Below are the code and all the weights of a small trained network. Each question names an input and a class and asks about switching units off, where a switched-off unit gives its printed mean instead of its output.

import numpy as np


def w(rows, s, z=0):
    codes = np.array(rows[::2]) - 128.0
    scale = np.full(codes.shape[1], s)
    scale[-1] = z or s
    return codes * scale


def norm(h):
    return h / np.sqrt((h * h).mean(-1, keepdims=True) + 1e-5)


def f(y):
    return y / 2 * (1 + np.tanh(0.7978845608 * (y + 0.044715 * y**3)))


def log_softmax(a):
    a = a - a.max(-1, keepdims=True)
    return a - np.log(np.exp(a).sum(-1, keepdims=True))


def net(x, mask):
    res = np.array(x, float).reshape(1, 6) / 4 @ E
    u = 0
    for l in range(2):
        y = f(norm(res) @ A[l][:, :-1].T + A[l][:, -1])
        res = res + np.where(mask[u : u + 13], y, B[l][:, -1]) @ B[l][:, :-1]
        u += 13
    return log_softmax(norm(res)[-1] @ U[:, :-1].T + U[:, -1])


A, B = {}, {}
E = w([
[228,209,112,115,86,115,193,94,164,96,165],'x0',
[193,64,89,39,194,151,30,48,98,152,223],'x1',
[137,105,168,228,135,64,62,91,255,140,172],'x2',
[120,36,106,149,65,208,177,111,156,42,161],'x3',
[163,72,192,180,94,147,207,51,80,253,121],'x4',
[201,71,38,136,71,114,116,249,138,196,132],'x5',
],0.0017)
A[0] = w([
[133,218,111,181,182,127,76,145,93,192,129,4],'0.n0',
[137,181,166,99,137,65,94,144,96,166,115,41],'0.n1',
[194,102,208,197,228,152,166,234,77,69,201,95],'0.n2',
[178,73,137,118,136,62,89,108,48,80,170,77],'0.n3',
[107,153,147,141,120,142,103,56,107,92,101,76],'0.n4',
[129,162,243,93,108,185,83,117,143,112,109,62],'0.n5',
[179,71,158,64,155,106,107,119,123,116,138,67],'0.n6',
[190,110,84,166,97,130,85,163,106,140,101,79],'0.n7',
[128,124,165,167,114,96,169,172,123,88,90,83],'0.n8',
[88,106,232,91,88,44,183,200,124,103,171,61],'0.n9',
[174,123,179,82,79,197,86,201,185,178,107,61],'0.n10',
[41,65,131,121,116,96,75,129,98,144,92,32],'0.n11',
[156,97,119,120,225,147,165,118,255,148,63,44],'0.n12',
],0.0051,0.002)
B[0] = w([
[108,81,189,2,102,70,154,126,208,153,31,194],'0.n0',
[125,62,148,38,51,115,186,101,227,108,70,204],'0.n1',
[112,116,102,109,96,116,128,96,133,119,103,110],'0.n2',
[72,197,55,160,100,203,155,128,196,173,88,180],'0.n3',
[98,86,13,148,174,56,234,177,142,170,202,178],'0.n4',
[112,97,18,158,166,69,185,139,108,141,189,151],'0.n5',
[76,196,69,178,110,194,153,121,176,181,75,165],'0.n6',
[50,138,90,153,220,84,244,80,123,107,216,197],'0.n7',
[103,173,39,80,157,244,85,60,194,227,156,204],'0.n8',
[124,140,44,148,139,176,101,93,135,169,106,146],'0.n9',
[84,115,69,163,193,60,195,97,107,103,172,151],'0.n10',
[209,174,208,145,176,216,183,191,166,89,226,252],'0.n11',
[73,181,155,84,35,119,101,138,47,140,199,111],'0.n12',
],0.0036,0.0011)
A[1] = w([
[119,39,123,139,73,167,146,113,143,54,123,4],'1.n0',
[163,77,63,156,109,64,111,197,91,166,127,46],'1.n1',
[83,180,125,206,86,124,125,161,118,145,52,56],'1.n2',
[143,145,123,95,120,142,114,140,3,113,80,60],'1.n3',
[125,79,125,139,80,152,128,115,132,85,141,52],'1.n4',
[219,192,131,122,94,98,155,102,123,87,135,98],'1.n5',
[126,133,110,137,123,87,48,158,130,54,99,107],'1.n6',
[133,103,197,156,168,147,99,188,84,117,108,98],'1.n7',
[169,75,166,205,107,94,98,85,66,153,73,77],'1.n8',
[119,113,154,135,90,130,145,111,99,174,146,89],'1.n9',
[70,142,158,141,184,83,135,38,80,75,115,41],'1.n10',
[162,109,87,95,154,145,32,74,96,166,145,62],'1.n11',
[141,124,162,201,102,68,35,111,139,129,137,58],'1.n12',
],0.0063,0.002)
B[1] = w([
[143,122,168,83,124,50,120,107,163,175,81,212],'1.n0',
[72,126,131,157,187,79,180,112,147,87,135,130],'1.n1',
[135,111,97,125,123,190,117,71,196,119,116,134],'1.n2',
[95,148,137,157,23,63,90,111,125,117,180,190],'1.n3',
[99,184,147,67,153,103,130,175,128,166,82,157],'1.n4',
[81,67,185,172,183,175,70,182,120,159,123,215],'1.n5',
[229,154,140,124,156,147,154,91,56,116,119,249],'1.n6',
[124,105,157,175,148,139,89,149,129,157,124,186],'1.n7',
[199,166,131,114,140,159,150,110,58,108,127,188],'1.n8',
[154,185,80,79,178,108,46,185,149,2,127,178],'1.n9',
[130,97,82,163,165,69,180,182,147,126,134,146],'1.n10',
[114,145,122,172,100,188,162,110,211,109,62,137],'1.n11',
[46,131,102,97,29,115,133,157,59,118,135,204],'1.n12',
],0.0079,0.0014)
U = w([
[110,152,65,149,102,223,138,66,232,136,92,153],'0',
[92,98,77,165,201,48,211,142,140,108,173,152],'1',
[141,124,192,30,118,68,118,127,159,180,68,145],'2',
[68,151,123,141,2,104,91,137,65,105,179,147],'3',
[245,175,128,121,173,164,116,113,53,65,134,140],'4',
[105,75,202,191,176,188,70,188,130,170,159,128],'5',
[166,83,129,140,115,136,129,84,132,140,162,3],'6',
],0.0086,0.0042)

Each question gives the input, the list of numbers given to net, and the class t.
The units are the neurons (one row each of A and B). Each row of codes is followed by its name. A weight is (code - 128) times the scale printed after its matrix; where a second scale follows, it is the last column's (A, B and U).
mask holds one flag per neuron, layer by layer. A switched-off neuron (its flag False) gives its mean, the last column of its row in B, instead of its output. The means were averaged over made-up inputs and are rounded, as every weight is.
A unit's drop is (log p(t) with every unit on - log p(t) with that unit switched off) / (log p(t) with every unit on - log p(t) with every unit switched off).
The circuit of an input: a set's keep is (log p(t) with only the set's units on - log p(t) with every unit switched off) / (log p(t) with every unit on - log p(t) with every unit switched off). Starting from the 12 units with the biggest drops (on a tie, the unit counted first), units are removed one at a time, each time the one whose removal leaves the highest keep (on an exact tie, the one counted first), for as long as the keep stays at least 0.8.
units of the circuit, in order: the units of the circuit, biggest drop first
top k neurons: the k neurons with the biggest drops, biggest first
k most important neurons of layer l: the k neurons of layer l with the biggest drops, biggest first
input [-2,1,4,0,5,3], class 4: units of the circuit, in order -> [1.n8]
input [-7,7,-7,-1,-4,-4], class 0: 3 most important neurons of layer 0 -> [0.n3, 0.n12, 0.n6]
input [4,6,8,6,-3,-1], class 3: top 3 neurons -> [1.n12, 0.n8, 0.n1]
input [3,-7,-8,-6,6,2], class 3: top 2 neurons -> [1.n3, 0.n3]
input [-3,-4,-4,2,5,3], class 4: 2 most important neurons of layer 1 -> [1.n9, 1.n8]
input [-5,-1,-6,6,7,-5], class 4: 2 most important neurons of layer 0 -> [0.n1, 0.n7]
input [-6,0,8,8,-8,8], class 1: 2 most important neurons of layer 1 -> [1.n1, 1.n3]
input [8,-7,2,8,-4,4], class 2: 4 most important neurons of layer 1 -> [1.n0, 1.n4, 1.n11, 1.n7]
input [-8,1,8,-3,-8,-8], class 1: top 2 neurons -> [1.n10, 0.n4]
input [2,4,-5,5,0,-5], class 1: top 4 neurons -> [0.n8, 0.n1, 0.n4, 1.n10]
input [-7,3,7,0,-3,4], class 3: top 2 neurons -> [1.n12, 1.n5]
input [-3,6,-7,-8,0,-8], class 1: top 2 neurons -> [1.n10, 0.n8]
input [-8,-5,0,6,-5,-5], class 5: units of the circuit, in order -> [0.n11, 1.n7]
input [4,8,6,-6,-1,3], class 0: units of the circuit, in order -> [1.n11]
input [6,5,0,6,-5,4], class 2: top 2 neurons -> [1.n0, 0.n8]
input [0,-2,-7,-2,-5,7], class 1: 2 most important neurons of layer 1 -> [1.n1, 1.n12]
input [-6,-8,8,1,0,-5], class 0: top 3 neurons -> [1.n2, 0.n8, 0.n9]
input [-7,-3,0,-3,-7,-3], class 4: 2 most important neurons of layer 1 -> [1.n6, 1.n5]
input [0,-4,-6,-2,1,-4], class 3: top 4 neurons -> [1.n3, 0.n7, 0.n3, 0.n6]
input [2,2,3,0,8,-4], class 4: most important neuron of layer 1 -> [1.n8]
input [-5,6,-5,7,-4,6], class 2: 2 most important neurons of layer 0 -> [0.n8, 0.n4]
input [7,7,-4,2,8,8], class 1: 2 most important neurons of layer 1 -> [1.n1, 1.n6]
input [-8,7,8,0,-1,3], class 3: top 2 neurons -> [1.n12, 0.n8]
input [0,7,-3,7,1,3], class 0: top 4 neurons -> [1.n11, 0.n1, 0.n6, 0.n3]
input [8,5,6,-6,7,2], class 5: top 2 neurons -> [1.n5, 1.n6]
input [2,2,-8,5,-6,6], class 3: top 2 neurons -> [1.n3, 0.n4]
input [7,-3,-4,5,1,-3], class 5: units of the circuit, in order -> [1.n5]
input [-8,6,-3,0,-8,6], class 4: top 3 neurons -> [1.n6, 0.n8, 1.n5]
input [-4,-3,5,8,3,6], class 2: top 2 neurons -> [1.n0, 0.n4]
